In the rows, 128 means zero.
Here are made-up elements, facts about them, and rows of numbers that follow some of those facts. Name the element behind each unnamed row.

Some facts about the elements:
{skerum, skubrosul, dopa, bifada} γ melar
{ladok, tilun, nelon} γ skaplatri
{gosko, nuvas, gribrer, gokik} γ kastaklam
{plumevi, trodru} γ skegesko
{treto} γ drezas
{graskol, ledrenus, kese} γ gravabam
{nodetron, brogri, plogel, sator, stekul} γ gokik
{zados, bupom} γ briflok
{bride, dridrilin, sidron, matril, gravabam, skiklim, minil, mostusik} γ sigatek
{bridus, vofu, vofo} γ retak
{mitadril, dezosko} γ sabrobro
{puplon, sivo, brarik, sabrobro, bopom} γ fliste
{votar, vupladur, rogik, retak, briflok} γ troklom
{taplol, drigru} γ stekul
{fafel, klobran} γ breklik
{ruvar, klovol} γ pepen
{diflas} γ brogri
{valen, plofer} γ nesek
{lodre, fleva} γ klalos
{klezun} γ vupladur
{zipi, brudriko} γ skerum
{lokla, skegesko, nesek, brupir} γ fiflu
{mumu, skifil} γ flaskeli
{vabo} γ tretro
{nupu} γ dezosko
{fusin, dostoles} γ risek
{zimol, tretro} γ fusin
{ponam} γ nepom
{giba, pazi, flaskeli, klapim} γ rozum
{meflem} γ dridrilin
{dresal} γ nuvas
{floga, drezas} γ bifada
{luzos, skavin} γ graskol
{ratuk, metasa} γ pazi
{flezo} γ nelon
{fofe, plovus} γ brarik
{gezis} γ klovol
{floplipus, trazok} γ vofu
{stanu, ture} γ bride
{bagus, plupli} γ ladok
{skeflaves} γ lodre
{kubriston, plinir} γ kese
{pletik, libe} γ skubrosul
{flana, nakliras} γ mostusik
{brapla, klotom} γ klapim
{brimem, kesto} γ puplon
{stogron, sepem} γ sator
{gogom} γ skiklim
{namor} γ sidron
{gitos, bome} γ minil
{nepom, nimotri} γ kligur
{skerum, gosko, bridus, mitadril, puplon, fafel, ruvar, lokla, kastaklam, mumu, skubrosul, vabo, nupu, fusin, vupladur, matril, dresal, floga, skiklim, sivo, skaplatri, stanu, metasa, skavin, plupli, nesek, skeflaves, retak, trodru, pazi, kubriston, brudriko, flana, troklom, gogom, gitos, dopa, libe, dezosko, risek, klotom, stekul, nepom, plovus} β 773
{ladok, votar, ponam, bopom, gokik, namor, mostusik} β 242
{plumevi, graskol, nodetron, bride, zipi, vofu, bupom, ratuk, brapla, sator, brupir} β 113
{treto, zados, brogri, taplol, nuvas, melar, giba, klobran, gravabam, sigatek, dostoles, sabrobro, klovol, bagus, gribrer, flaskeli, brimem, bifada, nimotri} β 510
{diflas, dridrilin, skegesko, tilun, zimol, meflem, rogik, gezis, ledrenus, floplipus, fliste, kese, fiflu, klapim, bome, sepem, plinir} β 297
{valen, brarik, drezas, minil, drigru, briflok, kligur, nelon, kesto, breklik} β 112
{lodre, klalos, klezun, pepen, sidron, luzos, flezo, fofe, ture, skifil, pletik, plofer, nakliras, plogel, stogron, fleva, trazok, vofo, tretro, rozum} β 943

Known rows:
klotom: [111 107 148 117  88 102 145 147 139 111 148 137 133 158 129 135 100 143
 153 114  72 132  75 117 138 107 108 113 140 101 127 138 139]
drigru: [108 145  87 188 149  39 120 150 130  77 147 149 121 159 137 129 156 130
 145 167 173  86 200 159  56 131 142 134 115 120 123 114  94]
nelon: [119 148 103 148 152  61 106 122 131 133 136 140 107 136  99 138 104 123
 132 166 196  43 178 175 112 124 118 141 119 113 126 103 114]
gitos: [128 136 159 131 104 123 162 145 121 140 137 137 132 144 128 138 115 140
 112 115 125 144  82 104 143 135 108 128 139 106 128 150 130]
skaplatri: [147 125 150 114  85 127 118 122 120 123 120 141 111 136 121 139 107 140
 128 110 127 141  91 132 160  99  89 129 137 127 129 127 136]
pepen: [138 123  68 115 199 143  85 121 133  99 112 114 116  99 129 106 132 111
 129 137 151 127 117 163 133 149 145 104 140 154 155 124 142]
brudriko: [116 145 156 121  74 138 132 148 116 135 150 146 134 134 135 153 140 132
 118  82  98 149  50 105 113 115 130 124 125 136 134 129 122]
sator: [147 123 109 160  61 180 130 132 138  55 107 116 110 126 121 112 144 150
 144 111 146 160 161 157  93  72 145 162 105 171  96 136 124]
bopom: [123  91 128 143 170  85 117 128 115 154 141 139 148 132 149 157 124 139
 125 125 114 104 139 113 157 123 124 133 170 139 128 117 107]
klovol: [132 137 130 124 115 160 119 106 136 139 119 120 123 121 104 124 128 128
 127 133 147 110 160 147 141 110 120 133 117 141 114 119 135]
trazok: [118 112  73 127 179  47 130 149 135 156 113 130 113  93 155 106 154  80
 133 153 119 152 134 123 112 167 190  99 137 110 158 131 138]
bridus: [125 113 156 129  66  36 160 150 124 175 124 154 108 131 146 138 129 109
 131 128  96 166 107  89 138 120 132 128 137  90 131 135 132]
skavin: [128 140 161 133 106 129 164 147 122 143 137 134 133 145 126 137 114 140
 109 118 131 144  81 101 147 139 107 132 143 105 128 153 130]
treto: [101 161 139 129 104 174 132 134 130 154 149 127 147 117 119 139 162 119
 116 101 117 117 113 123  93 123 164 124 104 150 119 118 121]
stogron: [128 122  54 149 197 118 103 148 132  38 122 127 130 122 167  96 183 120
 142 137 128 169 137 152  81 155 167  94 130 156 153 133 122]
sidron: [139 141  79 124 220 175  98 126 135 121 114 100 118 102 119 101 114 111
 112 150 183 123 111 157 145 168 141 121 152 150 156 143 143]
giba: [ 99 122 131 124 117 132 150 130 150 126 142 119 145 141 113 121 125 132
 148 135  96 103 145 134 118 118 140 116 118 112 111 127 138]
kesto: [102 117  89 164 163  19 120 114 126 129 160 132 132 126 107 156 162 127
 124 153 164  28 183 138  79 144 112 126 124 119 115 112 105]
gravabam: [132 160 146 139 141 202 137 113 139 167 122 101 126 127  92 116 103 128
 105 150 189 103 153 137 157 137 115 157 134 136 114 144 136]

Name these rows:
No name comes twice in this set of rows, the named rows included.
[117 113 133 131  52  87 194 146 137 167 115 124 120 101 114 129 136 118
 126 114 106 136 138 116 101 104 182 146  98 104  99 138 136]	bupom
[120 121  67 118 202 110 120 139 130  97 125 124 135 104 142 111 158 111
 126 130 121 131 110 146 104 166 166  87 130 130 155 129 135]	fleva
[129 126 129 112  71 117 204 138 121 113 111 136 139 107 105 131 143 148
 113  94 110 122 129 145  99 105 162 121  76 101  98 128 134]	brupir
[150  99 135 114 174 197  62  58 126 133 123  90 140 110 133 126 139 125
 133 147 125 115 195 105 145 145  83 150 129 172 121 114 125]	fliste
[120 118 140 134 161  93 131 153 117 163 134 151 143 145 153 144  95 135
 130 132 116 123 130 128 158 120 150 131 160 118 137 114 109]	ponam
[126 119 113 157  63 144 167 148 134  66 120 125 131 128 130 118 165 149
 138 105 113 158 151 137  71  91 166 143  95 144  95 141 121]	nodetron
[125 107 146 111  85 140 110 131 146 110 137 124 114 157 114 130  67 143
 162 123  99 124  79 136 168  88  87 133 152 120 128 135 149]	pazi
[146 140 161 128 104 161 129 129 124 145 124 125 112 139 112 134  87 140
 113 125 161 136  86 120 173 121  84 150 152 128 129 147 137]	skiklim
[117 169 140 125  99 216  94 117 133 160 139 118 128 112 103 138 138 117
 116 101 146 113 110 139 115 104 147 145 113 177 122 112 125]	bifada
[156 124 131 157  80 142  94 132 123  52 119 144 104 159 150 123 137 150
 147 120 137 185 124 136 129  87  90 141 143 160 128 134 119]	stekul
[149 126 150 111  84 126 120 121 118 120 118 144 110 136 120 139 106 141
 127 110 127 140  93 135 162  99  87 127 134 125 130 125 137]	fusin
[162 133 151  96  91 107 143 120 105 109 103 162 114 134 121 138 111 149
 117 106 130 143 100 149 166 103  88 109 115 104 132 116 136]	nesek
[116 148 156 121  73 144 128 150 117 138 152 147 134 133 135 154 140 131
 117  79  97 149  45 103 113 113 132 124 125 139 135 128 121]	floga
[141 129 151 104  91  78 172 139 105 108 119 166 133 139 135 142 135 149
 117 100  99 148  93 128 138 121 109  95 109  87 130 123 130]	trodru

The same elements again, as new rows of numbers:
Named rows:
klotom: [ 72 115 135 127 155 120 122 141 130 118 125 138 137 127 133 146 126 109
 137 130 138 123 131  57 151 118 121 121]
fofe: [162 117 127 150 114 145 133 138 148 113 169 122 132 136 118 106 142 127
 133  98  94 134 121 136 134  77 137 159]
gokik: [170 139 168 127 143 157 103 115 130 119  77 133 146 130 128 124 112 113
 177 130  98 117 135 115 146 120 136 114]
breklik: [217 134 132 124 137 116 109 139 123 126 150 130 148 122 121 124 156 129
 132  95 164 136 135 131 133 115 123 157]
dostoles: [ 36 124 128 137 144 114 130 131 129 120 104 129 138 127 132 124 119 114
 134 121 106 124 132 118 147 117 138 106]
briflok: [201 131 143 128 128 110  98 135 129 132 149 129 150 124 133 123 152 132
 122  80 172 129 145 130 125 117 118 164]
kesto: [208 118 121 127 121 109 146 141 131 122 162 131 139 128 130 121 153 117
 118  97 122 141 125 129 146  99 119 164]
bupom: [ 45 125 110 135 119  85 118 137 130 119 126 125 137 127 142 135 136 123
 116  83 115 131 158 152 126 131 128 147]
floplipus: [ 82 115 153 131 128  94  98 136 132 132 115 132 151 131 158 123 131 110
  93  90 149 129 144 108 129 125 117 134]
skifil: [ 96 115 124 156 131 154 108 145 144 104 167 124 135 133 109 116 140 133
 145 103 138 134 143  85 124  87 133 153]
bagus: [ 33 124 128 138 144 115 132 132 129 120 102 129 138 127 131 124 119 115
 135 122 108 125 132 116 148 117 138 106]
risek: [146 136 152 120 156 117 109 133 122 131 115 135 146 122 130 136 133 117
 137 122 141 118 120 111 150 122 130 120]
treto: [ 50 111 121 125 148 115 113 133 136 120 108 125 132 131 131 110 127  98
 137 142 125 123 134 127 152 139 150 116]
skavin: [132 115 140 126 148 115 137 139 117 133 155 138 152 132 120 135 124 110
 127 153  99 124 133 119 131 130 126  99]
nakliras: [150 116 129 156 122 146 122 143 132 117 185 123 147 136 100 106 139 134
 135 122 104 134 143 140 112  97 136 137]
bride: [121 139 104 122 146 102 116 137 128 125 146 126 144 121 117 147 144 132
 133  97 110 135 149 185 111 132 138 130]
skerum: [159 126 147 112 159 117  96 134 127 131 118 132 140 125 130 126 139 104
 140 137 154 116 121 117 153 139 139 126]
stogron: [159 124 150 150 111 156 105 136 114  99 138 123 145 140 115  97 134 119
 162  92  97 137 141 140 121 100 128 153]
lodre: [174 134 140 147 132 152  97 137 139 117 158 120 142 129 107 109 147 141
 146  95 140 128 132 139 122  92 141 152]

Name these rows:
No name comes twice in this set of rows, the named rows included.
[ 83 137 123 128 127  91  94 130 139 128 122 123 140 124 146 142 139 133
 120  63 135 123 160 168 115 132 130 152]	vofu
[ 96 127 146 135 141 105 135 140 108 125 111 135 146 124 131 126 127 111
 125 136 123 122 122  98 161 120 125 111]	lokla
[141 137 154 135 149 146 116 121 145 129  93 131 142 123 123 127 117 126
 155 145 122 112 130  99 155 111 143 110]	ladok
[191 130 138 147 135 154 102 138 138 123 181 122 149 131  97 112 144 143
 145 108 125 130 137 154 106  96 141 139]	sidron
[ 12 118 120 135 153 124 124 134 140 115 110 131 134 128 132 136 119 115
 142 118 116 126 137  90 142 115 136 109]	giba
[115 130 136 118 170 122  87 140 136 123 122 135 146 120 134 146 145 116
 126  94 170 138 129  86 131 114 126 129]	klapim
[160 131 150 132 152 150 120 121 145 136 120 133 148 127 115 131 115 127
 154 159 105 114 136 119 135 116 143  99]	mostusik
[168 139 141 151 132 149  99 138 134 117 154 120 143 126 105 107 147 144
 145  96 144 128 130 136 126  89 140 149]	tretro
[116 133 130 120 154 125 129 121 152 128 109 129 130 126 137 137 127 118
 141  97  98 123 112 149 147 101 145 118]	sabrobro
[248 132 129 118 135 116 125 136 136 128 157 131 140 123 127 129 158 125
 129  85 140 137 121 146 140  99 124 166]	brarik
[135 115 133 126 149 108 125 144 118 132 154 136 159 130 123 129 136 109
 107 131 114 143 135 133 117 126 125 105]	plinir
[189 131 145 111 152 120 128 128 141 134 124 136 134 126 139 144 135 110
 132 108 110 120 102 131 156 104 132 131]	dezosko

Now the same elements, written a new way:
Some rows with their names:
briflok: [123 135 107 146 100 141 154  74 153 138 196 155 100 128 112 114 125 148
 126 164 123 144 150 176  97 117 152]
namor: [111 112 111  98 160 187 107  68 135 159 120 111  87 143 130 157 163 151
 140 155 132 140 144 172  91 105 128]
valen: [119 148  85 127 116 121 151  84 145  95 193 168 100 143 114 113 146 153
 136 169 110 131 152 173  87  85 159]
klapim: [116 147 133  98 135 138 121 107 162 106 126 123  82 137 114 122 142 156
 159 127 145  91 104 169 125 152 111]
trazok: [139 138 115 145 127 187 163  90 142 148 146 162  86 113 110 151 113  85
 135 144 143 158 151 165 144 136 108]
floplipus: [144 146 140 139 112 182 122  80 159 132 133 129  81 107 110 119 163 155
 126 142 135 135 138 165 146 164 120]
gribrer: [136 180  82 106 172 129 192 144 133 163 129 143  93 185 120 136 120 158
 105 156 145 143 148 113 119 149  93]
floga: [178 159 145 142  93 112 136 128  94  88 135  88  87 119 181 158 144  71
 182  95  79  79  92  91 141  94 104]
dopa: [182 152 146 147  94 112 132 134  95  91 133  89  93 121 180 159 146  72
 185 100  78  77  88  93 143  93 101]
bifada: [128 179  87  90 165 136 193 132 128 157 137 109  79 187 118 135 110 152
 106 149 134 138 150 103 110 156 100]
brimem: [134 157  83 108 173 146 191 146 124 156 135 136 121 188 117 145 116 154
 103 145 137 116 150 137 129 153  90]
skegesko: [124 158 131  85 147 150 116 105 154  88 125 141  83 130 114 122 169 158
 151 157 109 100 138 151 137 126 132]
stekul: [190 173 145 147  94 110 152 145 102 143 128  94 137 106 187 158 170  78
 194  98  80  84  74  96 143  85  93]
giba: [124 168  78 122 172 120 192 145 139 159 130 139  81 189 119 137 110 153
 104 157 159 126 142 130 120 155  92]
drezas: [112 157 108 101  99 135 169  70 150 113 200 114  86 138 114 113 112 143
 116 148  99 134 152 171  65 105 163]
taplol: [141 186  85  96 170 128 194 144 140 163 128 151 109 177 125 135 134 158
 108 144 146 150 144 111 107 138  91]
dridrilin: [122 160 131  92 137 156 112  88 142 127 119 111  92 142 111 126 159 156
 147 140 109 101 117 166 126 155 147]
skavin: [188 162 144 151  95 110 112 118  80 130 117  88 126 148 159 170 169  71
 188 118  78  76  69 117 143  99 132]
kesto: [118 123 101 127 109 142 156  87 145 114 197 150 151 146 113 116 124 151
 114 149 105 111 149 177  79 103 135]

Rows to name:
No name comes twice in this set of rows, the named rows included.
[113 106 127 117 147 191 111  70 157 157 133 127  80 119 132 148 158 152
 132 153 145 149 150 169 120 112 103]	votar
[113 122 126  85 153 187 118  72 160 162 128 132  91 111 151 148 166 157
 163 139 137 148 147 165  85  92  98]	gokik
[118 127 103  96 157 180 159 121 130 118 142 155 138 143 113 170 108  95
 128 113 113 139 152 170 120 104  97]	fofe
[119 166  78 110 158 168 135  84  96 155 118 134 110 164 111 171 118  81
 154 143 116 150 141 172 101 114 154]	luzos
[153 168  88 139 164 148 190 135 133 161 134 143  82 185 113 133 117 152
 105 163 154 149 150 117 141 163  95]	zados
[115 161 107  80 137 174 170  95 135 120 145 127  82 136 113 158 105  85
 135 115 111 152 151 146  96 108 122]	pletik
[128 177  84  97 168 133 192 137 129 157 133 119  80 188 119 136 109 152
 104 154 139 137 150 105 115 156  98]	melar
[129 149 138 112 124 170 119  91 159 118 129 124  84 117 111 120 158 156
 139 139 124 115 132 162 141 158 123]	rogik

Now the same elements, written a new way:
Known rows:
nupu: [141 136 111 114 137 106 104 159 130 152 130 155 136 142 123 111 106 161
  66 126 103 134 112 121  86 113 151 131]
vupladur: [168 123 107 145 128 162 121 140 159 131 132  97 149 105 135 139 117 125
 105 164 121 176 113  88  96 135 121 184]
ture: [138 137 179 120 157 156  80 150 190  89  97 131 155 150 151 134 116 164
 186  88 101  80 102  77 191  77 111 106]
klezun: [165 137 143 122 186 184 121 157 193  81  82 101 147 157 157 123 104 133
 178  96  83 123  92  66 169  79  69 130]
brarik: [127 100 144 139 200 113 125  79  37 148 176 153  61 125 141 123 174 151
  94 139 127 112 105 120 122 135 101  74]
klobran: [100 147  86 123 109 123 151 109 106 126 148 147 120 202 112 143 168 112
 109 127 127 166 180 198 111 154 156 170]
meflem: [ 98 116 148 122 126  90 115 134 127 134 142 148 141 148 122 132 121 147
 164 146 168  87 157 128 143 110 125 135]
gokik: [112  96 117 153  99 106 151  84  49 122 106 118   6  79 188 130 136  98
  97 154 128 102 120 172 127 160 122  93]
bopom: [124 100 102 181 167  64 146 106  41 143 160 173  46 138 122 118 127 135
  67 150 122 114 146 132 150 130 109  70]
bridus: [146 123  86 142 126 146 125 160 170 114 120 117 154 134 128 116  88 121
 106 159 118 179 127  94 119 118  90 180]
kligur: [118 107 152 147 173 125 146  67  63 126 168 135  80 100 134 129 167 113
 129 142 135 124 109 127 159 159  89  81]
skaplatri: [158 141 136 127 115 139 127 131 148 146 133 114 151  95 122 136 121 124
 102 139 110 145 103 118 102 151 164 147]
skerum: [159 112 125 149 104 127 126 133 123 115 127 106 208  79 139 133 159 108
 113 143 110 174 121 135  90 151 151 111]
zipi: [ 92  83  99 150 101 120 152 149  88 140 136 114 150  85  91  97 115 112
 169 116 181 136 173 120 123  93  80  37]
dopa: [133 121 112 137 103 108 128 148 138 107 117 131 199 109 126 112 128 109
 109 132 107 165 127 141 117 136 132 108]
gezis: [117 127 137 110 144  98 154 133 120 137 130 137 136 145 119 119 114 119
 152 135 145 102 141 140 127 121 117 126]
brogri: [ 98 139  97  92  62 159 139  97  94 122 104 108  67 161 179 151 185 102
 111 132 127 146 151 229  61 167 179 188]
klovol: [130 145 105 130 115 146 148  92  97 141 160 123 115 175 119 165 195 115
 109 137 133 170 166 185  86 169 180 182]
nimotri: [102 148  87 123 110 125 151 110 104 128 148 147 120 201 111 143 169 112
 108 129 127 167 178 198 110 156 158 170]

Name these rows:
No name comes twice in this set of rows, the named rows included.
[124 133 126  90  61 151 114 137 146 122  75  98 102  78 188 120 113 113
 103 132 109 123  89 163  74 147 160 156]	stekul
[ 95  89 134 153  93 143  99 134 111 175 166 116 102  74  92 138 113 164
 174 139 218  95 168  78 129  91 119  92]	bride
[116 133 143 108 145 101 162 130 123 142 132 137 134 144 113 119 110 116
 153 137 138 100 139 140 129 126 123 126]	zimol
[156 155 168 106 175 166 126 149 183  92  86 117 149 147 145 119 108 133
 175  74  72  95  83  90 176  91 106  97]	flezo
[167 132 126 120 141 126 100 144 122 165 140 134 132 116 133 131 131 164
  66 137 107 135 100 109  63 125 171 142]	puplon
[139 135 128 107  85 144 117 134 146 130  99 106 123  85 162 128 117 120
 104 135 112 133  95 144  86 148 160 153]	kastaklam
[114 130 138 110 145 100 159 133 122 136 130 138 135 146 117 118 113 118
 152 133 142 101 141 140 130 124 119 127]	tilun
[142 171 182  93 174 178 151 144 197 104 101 127 147 157 133 119  85 120
 184  83  46  85  83  93 187  97 121  85]	plofer
[100  92  80 148 121 152 149 157 120 151 139 106  97 110  90 101  74 127
 161 138 189 139 169  78 128  78  52 104]	bupom
[ 86 145  85 103  83 130 146 110 104 115 120 139  96 194 141 136 164 105
 109 125 126 155 172 219  95 153 158 174]	gribrer

